Here is a tiny trained network, its code and every weight. The questions are about switching its units off for an input and a target symbol, where a switched-off unit gives its printed mean instead of its output.

import numpy as np


def w(rows, s, z=0):
    codes = np.array(rows[::2]) - 128.0
    scale = np.full(codes.shape[1], s)
    scale[-1] = z or s
    return codes * scale


def norm(h):
    return h / np.sqrt((h * h).mean(-1, keepdims=True) + 1e-5)


def f(y):
    return np.maximum(y, 0)


def softmax(a):
    e = np.exp(a - a.max(-1, keepdims=True))
    return e / e.sum(-1, keepdims=True)


def log_softmax(a):
    a = a - a.max(-1, keepdims=True)
    return a - np.log(np.exp(a).sum(-1, keepdims=True))


def net(x, mask):
    ids = ['Δβεζησψ'.index(c) for c in x.split()]
    T = len(ids)
    res = E[ids] + P[:T]
    u = 0
    for l in range(3):
        r = norm(res)
        for j in range(2):
            rows = slice(3 * j, 3 * j + 3)
            q, k, v = (r @ M[l][rows].T for M in (Q, K, V))
            z = softmax(np.where(np.tri(T) > 0, q @ k.T / 3**0.5, -1e9)) @ v
            o = O[l][rows]
            res = res + np.where(mask[u + j], z, o[:, -1]) @ o[:, :-1]
        u += 2
        y = f(norm(res) @ A[l][:, :-1].T + A[l][:, -1])
        res = res + np.where(mask[u : u + 8], y, B[l][:, -1]) @ B[l][:, :-1]
        u += 8
    return log_softmax(norm(res)[-1] @ U[:, :-1].T + U[:, -1])


Q, K, V, O, A, B = {}, {}, {}, {}, {}, {}
E = w([
[194,106,200],'Δ',
[166,251,151],'β',
[195,163,70],'ε',
[198,134,92],'ζ',
[168,153,184],'η',
[195,100,113],'σ',
[93,66,192],'ψ',
],0.013)
P = w([
[253,154,174],'0',
[209,155,158],'1',
[181,153,154],'2',
[160,149,147],'3',
[143,147,143],'4',
[130,147,135],'5',
[118,150,131],'6',
[103,150,127],'7',
[93,149,124],'8',
[79,153,123],'9',
[64,154,122],'10',
[51,161,117],'11',
[51,155,110],'12',
],0.0054)
Q[0] = w([
[255,180,120],'0.h1',
[87,100,137],'0.h1',
[245,105,117],'0.h1',
[91,164,175],'0.h2',
[168,160,119],'0.h2',
[112,151,130],'0.h2',
],0.012)
K[0] = w([
[171,248,151],'0.h1',
[128,81,137],'0.h1',
[132,165,191],'0.h1',
[117,167,168],'0.h2',
[123,133,92],'0.h2',
[107,135,126],'0.h2',
],0.015)
V[0] = w([
[19,208,188],'0.h1',
[173,215,197],'0.h1',
[87,217,186],'0.h1',
[127,132,126],'0.h2',
[80,253,118],'0.h2',
[88,227,124],'0.h2',
],0.0044)
O[0] = w([
[98,85,176,139],'0.h1',
[38,255,109,253],'0.h1',
[66,184,144,190],'0.h1',
[129,130,127,128],'0.h2',
[56,103,127,115],'0.h2',
[73,106,130,117],'0.h2',
],0.0057,0.0047)
A[0] = w([
[94,159,104,57],'0.n1',
[126,89,96,6],'0.n2',
[218,142,1,26],'0.n3',
[158,59,89,31],'0.n4',
[41,161,26,54],'0.n5',
[193,22,75,74],'0.n6',
[189,43,146,154],'0.n7',
[142,42,122,218],'0.n8',
],0.0093,0.0012)
B[0] = w([
[124,115,162,176],'0.n1',
[129,156,112,128],'0.n2',
[121,3,231,255],'0.n3',
[203,137,87,131],'0.n4',
[112,72,150,198],'0.n5',
[159,65,226,140],'0.n6',
[183,81,171,167],'0.n7',
[119,45,180,154],'0.n8',
],0.016,0.0044)
Q[1] = w([
[191,79,115],'1.h1',
[37,77,251],'1.h1',
[126,172,98],'1.h1',
[180,157,203],'1.h2',
[196,125,68],'1.h2',
[139,107,122],'1.h2',
],0.022)
K[1] = w([
[152,104,176],'1.h1',
[2,198,154],'1.h1',
[170,107,88],'1.h1',
[105,158,206],'1.h2',
[166,91,136],'1.h2',
[158,132,125],'1.h2',
],0.028)
V[1] = w([
[244,135,85],'1.h1',
[81,39,162],'1.h1',
[218,75,253],'1.h1',
[139,179,28],'1.h2',
[114,150,121],'1.h2',
[153,137,71],'1.h2',
],0.012)
O[1] = w([
[220,129,225,94],'1.h1',
[169,207,70,2],'1.h1',
[97,239,189,233],'1.h1',
[200,5,177,56],'1.h2',
[137,92,106,152],'1.h2',
[168,84,186,57],'1.h2',
],0.011,0.0061)
A[1] = w([
[130,255,104,252],'1.n1',
[194,194,45,180],'1.n2',
[101,114,121,14],'1.n3',
[54,78,160,52],'1.n4',
[87,179,121,145],'1.n5',
[61,176,199,137],'1.n6',
[213,239,64,163],'1.n7',
[91,83,46,74],'1.n8',
],0.0095,0.0021)
B[1] = w([
[224,129,25,207],'1.n1',
[117,180,18,137],'1.n2',
[129,151,120,136],'1.n3',
[49,118,190,228],'1.n4',
[189,179,80,179],'1.n5',
[130,246,97,254],'1.n6',
[8,190,97,160],'1.n7',
[102,194,115,149],'1.n8',
],0.014,0.0074)
Q[2] = w([
[64,216,164],'2.h1',
[130,162,160],'2.h1',
[159,155,171],'2.h1',
[159,95,193],'2.h2',
[254,111,123],'2.h2',
[92,220,179],'2.h2',
],0.032)
K[2] = w([
[4,161,104],'2.h1',
[79,129,149],'2.h1',
[99,114,184],'2.h1',
[145,116,206],'2.h2',
[175,207,229],'2.h2',
[14,131,135],'2.h2',
],0.026)
V[2] = w([
[11,110,121],'2.h1',
[98,176,102],'2.h1',
[191,117,142],'2.h1',
[157,194,126],'2.h2',
[126,191,34],'2.h2',
[132,133,174],'2.h2',
],0.012)
O[2] = w([
[192,218,172,198],'2.h1',
[190,103,150,254],'2.h1',
[71,96,98,48],'2.h1',
[91,78,160,117],'2.h2',
[130,73,249,46],'2.h2',
[106,138,103,180],'2.h2',
],0.011,0.0051)
A[2] = w([
[142,101,134,150],'2.n1',
[254,149,155,155],'2.n2',
[108,141,195,148],'2.n3',
[79,80,122,133],'2.n4',
[140,94,71,252],'2.n5',
[72,44,88,77],'2.n6',
[149,94,221,81],'2.n7',
[131,113,117,152],'2.n8',
],0.019,0.0023)
B[2] = w([
[124,154,152,141],'2.n1',
[149,43,41,244],'2.n2',
[127,92,211,249],'2.n3',
[102,162,58,216],'2.n4',
[94,141,184,168],'2.n5',
[61,127,2,253],'2.n6',
[79,166,56,168],'2.n7',
[109,125,138,143],'2.n8',
],0.029,0.0063)
U = w([
[148,177,96,18],'Δ',
[15,139,34,143],'β',
[163,210,91,62],'ε',
[247,106,152,138],'ζ',
[65,149,216,254],'η',
[138,10,99,89],'σ',
[142,227,119,16],'ψ',
],0.011,0.0027)

Each question gives the input, a string of symbols that net reads in full, and the target symbol t.
The units are the heads (3 rows each of Q, K, V and O) and the neurons (one row each of A and B). Each row of codes is followed by its name. A weight is (code - 128) times the scale printed after its matrix; where a second scale follows, it is the last column's (O, A, B and U).
mask holds one flag per unit, layer by layer, with each layer's heads first. A switched-off unit (its flag False) gives its mean, the last column of its rows in O or B, instead of its output. The means were averaged over made-up inputs and are rounded, as every weight is.
A unit's drop is (log p(t) with every unit on - log p(t) with that unit switched off) / (log p(t) with every unit on - log p(t) with every unit switched off).
The circuit of an input: a set's keep is (log p(t) with only the set's units on - log p(t) with every unit switched off) / (log p(t) with every unit on - log p(t) with every unit switched off). Starting from the 12 units with the biggest drops (on a tie, the unit counted first), units are removed one at a time, each time the one whose removal leaves the highest keep (on an exact tie, the one counted first), for as long as the keep stays at least 0.8.
circuit, biggest first: the units of the circuit, biggest drop first
unit that matters most: the unit with the biggest drop
top k neurons: the k neurons with the biggest drops, biggest first
k most important neurons of layer l: the k neurons of layer l with the biggest drops, biggest first
heads that matter: for each layer, one digit per head in row order, 1 if its drop is at least 0.15 and else 0, layers parted by /
input σ ε ζ ψ, target ψ: circuit, biggest first -> (1.h1, 2.n6)
input β Δ β Δ, target η: circuit, biggest first -> (2.n6, 2.n3)
input β η ψ ψ σ Δ ζ σ, target η: 2 most important neurons of layer 2 -> (2.n2, 2.n6)
input β ψ η ε, target η: top 4 neurons -> (0.n3, 1.n1, 2.n6, 2.n2)
input β Δ β β, target η: circuit, biggest first -> (2.n6, 2.h2)
input σ ψ β η, target η: circuit, biggest first -> (2.n3, 2.n6)
input ε ζ ε ζ ε, target ε: circuit, biggest first -> (1.h1, 1.n1)
input ψ ζ ζ Δ ε ζ ζ β, target ε: unit that matters most -> 0.n8
input Δ β Δ β Δ ψ σ η β, target σ: heads that matter -> 10 / 10 / 11
input β β ζ η ε ε β ζ β η β, target σ: heads that matter -> 01 / 10 / 11
input β η ζ, target η: top 4 neurons -> (0.n3, 1.n1, 2.n2, 2.n6)
input η β β β ψ σ β Δ, target η: heads that matter -> 10 / 11 / 00
input Δ ψ ζ, target ζ: top 3 neurons -> (0.n3, 2.n6, 1.n1)
input Δ ψ Δ β Δ ζ β, target ε: unit that matters most -> 0.h1
input ζ η Δ η σ Δ ψ ε ψ ζ η, target ε: top 2 neurons -> (1.n6, 2.n6)
input β ψ σ η ζ β ε η σ ψ, target η: top 2 neurons -> (1.n1, 2.n6)
input ζ ζ β β Δ ζ ψ β β ζ η Δ, target σ: 2 most important neurons of layer 1 -> (1.n6, 1.n7)
input ε η η η Δ ζ ε β ψ ψ η η, target σ: top 3 neurons -> (0.n3, 2.n2, 0.n7)
input ψ ψ σ, target σ: top 2 neurons -> (2.n2, 0.n3)
input ε Δ β η β η ζ, target η: 2 most important neurons of layer 1 -> (1.n1, 1.n4)
input Δ σ β Δ η, target ζ: heads that matter -> 10 / 11 / 11
input σ ζ ζ ζ ζ, target ζ: top 2 neurons -> (2.n6, 1.n1)
input β ζ ζ η ψ, target η: unit that matters most -> 0.h1
input ζ η η σ ψ β β, target η: heads that matter -> 11 / 11 / 01
input ψ η ε ζ ζ η β β Δ Δ β η, target η: heads that matter -> 00 / 11 / 01
input ε ψ ζ ψ β β ζ ψ Δ Δ, target ζ: 2 most important neurons of layer 1 -> (1.n1, 1.n7)
input ζ ψ β ζ ζ Δ β, target ζ: top 3 neurons -> (0.n3, 2.n6, 1.n1)
